Below are the code and all the weights of a small trained network. Each question names an input and a class and asks about switching units off, where a switched-off unit gives its printed mean instead of its output.

import numpy as np


def w(rows, s, z=0):
    codes = np.array(rows[::2]) - 128.0
    scale = np.full(codes.shape[1], s)
    scale[-1] = z or s
    return codes * scale


def f(y):
    return np.maximum(y, 0)


def log_softmax(a):
    a = a - a.max(-1, keepdims=True)
    return a - np.log(np.exp(a).sum(-1, keepdims=True))


def net(x, mask):
    res = np.array(x, float).reshape(1, 5) / 4 @ E
    y = f(res @ A[0][:, :-1].T + A[0][:, -1])
    res = res + np.where(mask, y, B[0][:, -1]) @ B[0][:, :-1]
    return log_softmax(res[-1] @ U[:, :-1].T + U[:, -1])


A, B = {}, {}
E = w([
[125,128,127],'x0',
[126,128,129],'x1',
[58,99,245],'x2',
[253,192,206],'x3',
[127,131,130],'x4',
],0.0044)
A[0] = w([
[99,101,204,80],'n1',
[86,136,187,106],'n2',
[72,89,88,67],'n3',
[195,102,185,93],'n4',
[150,103,142,254],'n5',
[214,153,190,59],'n6',
[52,89,78,67],'n7',
[179,140,170,62],'n8',
[197,110,166,72],'n9',
[79,90,231,77],'n10',
[63,90,75,64],'n11',
[120,145,126,116],'n12',
[110,117,177,89],'n13',
[203,121,7,42],'n14',
],0.011,0.0062)
B[0] = w([
[197,147,92,154],'n1',
[155,157,60,156],'n2',
[98,202,159,154],'n3',
[73,202,114,162],'n4',
[23,2,19,254],'n5',
[76,243,169,172],'n6',
[89,229,162,167],'n7',
[103,178,189,146],'n8',
[105,188,184,149],'n9',
[209,171,42,171],'n10',
[86,219,142,162],'n11',
[116,135,111,128],'n12',
[171,135,112,141],'n13',
[228,204,18,176],'n14',
],0.03,0.0062)
U = w([
[77,194,157,15],'0',
[101,120,114,255],'1',
[190,153,88,15],'2',
[101,117,124,237],'3',
[99,121,123,212],'4',
[131,47,191,97],'5',
[211,117,230,50],'6',
[196,111,254,60],'7',
],0.0091,0.0059)

Each question gives the input, the list of numbers given to net, and the class t.
The units are the neurons (one row each of A and B). Each row of codes is followed by its name. A weight is (code - 128) times the scale printed after its matrix; where a second scale follows, it is the last column's (A, B and U).
mask holds one flag per neuron, in row order. A switched-off neuron (its flag False) gives its mean, the last column of its row in B, instead of its output. The means were averaged over made-up inputs and are rounded, as every weight is.
A unit's drop is (log p(t) with every unit on - log p(t) with that unit switched off) / (log p(t) with every unit on - log p(t) with every unit switched off).
The circuit of an input: a set's keep is (log p(t) with only the set's units on - log p(t) with every unit switched off) / (log p(t) with every unit on - log p(t) with every unit switched off). Starting from the 12 units with the biggest drops (on a tie, the unit counted first), units are removed one at a time, each time the one whose removal leaves the highest keep (on an exact tie, the one counted first), for as long as the keep stays at least 0.8.
units of the circuit, in order: the units of the circuit, biggest drop first
most important unit: the unit with the biggest drop
top k neurons: the k neurons with the biggest drops, biggest first
drop when u is switched off: that unit's drop, to one decimal
input [-6,3,-6,-6,-5], class 0: most important unit => n7
input [6,-1,-7,-3,-5], class 2: top 2 neurons => n14; n5
input [-4,7,-1,-8,1], class 0: top 2 neurons => n7; n11
input [2,-3,6,2,-2], class 2: units of the circuit, in order => n10; n1
input [-5,6,-5,-6,-6], class 0: top 4 neurons => n7; n11; n3; n5
input [-6,6,8,6,-2], class 2: top 3 neurons => n10; n1; n2
input [3,-2,4,7,-5], class 0: top 2 neurons => n6; n4
input [2,-1,-3,-7,-2], class 0: units of the circuit, in order => n7; n11
input [1,-3,-7,8,1], class 0: top 2 neurons => n6; n9
input [0,0,8,8,-6], class 0: top 2 neurons => n6; n4
input [5,-4,-7,8,-1], class 0: top 2 neurons => n6; n9
input [-5,5,8,0,-4], class 2: top 2 neurons => n10; n1
input [2,3,-7,-4,-7], class 2: top 2 neurons => n14; n5
input [4,0,-8,-4,-6], class 2: units of the circuit, in order => n14
input [-1,-2,1,7,-4], class 0: drop when n13 is switched off => 0.0
input [4,8,-8,4,3], class 2: drop when n14 is switched off => 1.8
input [4,0,-7,-3,2], class 2: drop when n14 is switched off => 1.3
input [2,2,1,7,7], class 0: drop when n6 is switched off => 0.6
